Below are the code and all the weights of a small trained network. Each question names an input and a class and asks about switching units off, where a switched-off unit gives its printed mean instead of its output.

import numpy as np


def w(rows, s, z=0):
    codes = np.array(rows[::2]) - 128.0
    scale = np.full(codes.shape[1], s)
    scale[-1] = z or s
    return codes * scale


def f(y):
    return y / 2 * (1 + np.tanh(0.7978845608 * (y + 0.044715 * y**3)))


def log_softmax(a):
    a = a - a.max(-1, keepdims=True)
    return a - np.log(np.exp(a).sum(-1, keepdims=True))


def net(x, mask):
    res = np.array(x, float).reshape(1, 5) / 4 @ E
    y = f(res @ A[0][:, :-1].T + A[0][:, -1])
    res = res + np.where(mask, y, B[0][:, -1]) @ B[0][:, :-1]
    return log_softmax(res[-1] @ U[:, :-1].T + U[:, -1])


A, B = {}, {}
E = w([
[147,68,163,195],'x0',
[70,174,182,104],'x1',
[105,138,2,177],'x2',
[119,79,144,183],'x3',
[134,204,87,181],'x4',
],0.0099)
A[0] = w([
[146,140,160,152,125],'neuron 0',
[109,32,146,158,253],'neuron 1',
[163,62,164,156,128],'neuron 2',
[143,139,174,137,93],'neuron 3',
[141,111,123,99,79],'neuron 4',
[101,198,129,130,202],'neuron 5',
[159,138,109,156,107],'neuron 6',
[218,125,99,206,209],'neuron 7',
[198,81,171,131,140],'neuron 8',
[78,129,123,55,64],'neuron 9',
[247,132,115,158,176],'neuron 10',
[127,178,116,87,183],'neuron 11',
[179,118,152,137,156],'neuron 12',
[131,108,66,137,204],'neuron 13',
[207,141,97,147,162],'neuron 14',
[86,64,152,176,136],'neuron 15',
],0.014,0.0063)
B[0] = w([
[210,66,159,143,142],'neuron 0',
[159,148,210,177,254],'neuron 1',
[107,130,160,155,205],'neuron 2',
[166,77,91,104,148],'neuron 3',
[169,22,67,42,129],'neuron 4',
[90,253,252,162,210],'neuron 5',
[136,142,75,85,152],'neuron 6',
[164,153,142,121,253],'neuron 7',
[201,135,157,79,209],'neuron 8',
[70,110,103,71,170],'neuron 9',
[233,158,100,99,214],'neuron 10',
[63,172,145,250,203],'neuron 11',
[196,159,143,69,168],'neuron 12',
[136,163,149,113,217],'neuron 13',
[188,120,145,109,194],'neuron 14',
[81,176,170,123,186],'neuron 15',
],0.0065,0.0095)
U = w([
[135,168,162,170,247],'0',
[101,101,99,111,3],'1',
[248,121,94,93,84],'2',
],0.013,0.0041)

Each question gives the input, the list of numbers given to net, and the class t.
The units are the neurons (one row each of A and B). Each row of codes is followed by its name. A weight is (code - 128) times the scale printed after its matrix; where a second scale follows, it is the last column's (A, B and U).
mask holds one flag per neuron, in row order. A switched-off neuron (its flag False) gives its mean, the last column of its row in B, instead of its output. The means were averaged over made-up inputs and are rounded, as every weight is.
A unit's drop is (log p(t) with every unit on - log p(t) with that unit switched off) / (log p(t) with every unit on - log p(t) with every unit switched off).
The circuit of an input: a set's keep is (log p(t) with only the set's units on - log p(t) with every unit switched off) / (log p(t) with every unit on - log p(t) with every unit switched off). Starting from the 12 units with the biggest drops (on a tie, the unit counted first), units are removed one at a time, each time the one whose removal leaves the highest keep (on an exact tie, the one counted first), for as long as the keep stays at least 0.8.
circuit, biggest first: the units of the circuit, biggest drop first
most important unit: the unit with the biggest drop
k most important neurons: the k neurons with the biggest drops, biggest first
drop of u: that unit's drop, to one decimal
input [5,-2,0,-6,-1], class 2: circuit, biggest first	[neuron 5; neuron 11]
input [7,-1,8,-8,8], class 2: circuit, biggest first	[neuron 10; neuron 14]
input [5,-1,-1,-3,-2], class 2: 4 most important neurons	[neuron 5; neuron 11; neuron 8; neuron 12]
input [5,3,-7,0,4], class 2: 2 most important neurons	[neuron 11; neuron 3]
input [2,4,-8,-3,0], class 2: circuit, biggest first	[neuron 3; neuron 8]
input [5,-1,-7,0,-2], class 2: 3 most important neurons	[neuron 8; neuron 5; neuron 11]
input [-5,6,-6,-1,-7], class 1: most important unit	neuron 9
input [-5,7,-7,5,-8], class 1: 2 most important neurons	[neuron 9; neuron 5]
input [-8,1,5,-3,-5], class 1: drop of neuron 1	0.6
input [4,-1,2,-4,5], class 2: drop of neuron 15	0.2
input [-5,4,-7,2,-7], class 1: drop of neuron 5	0.2
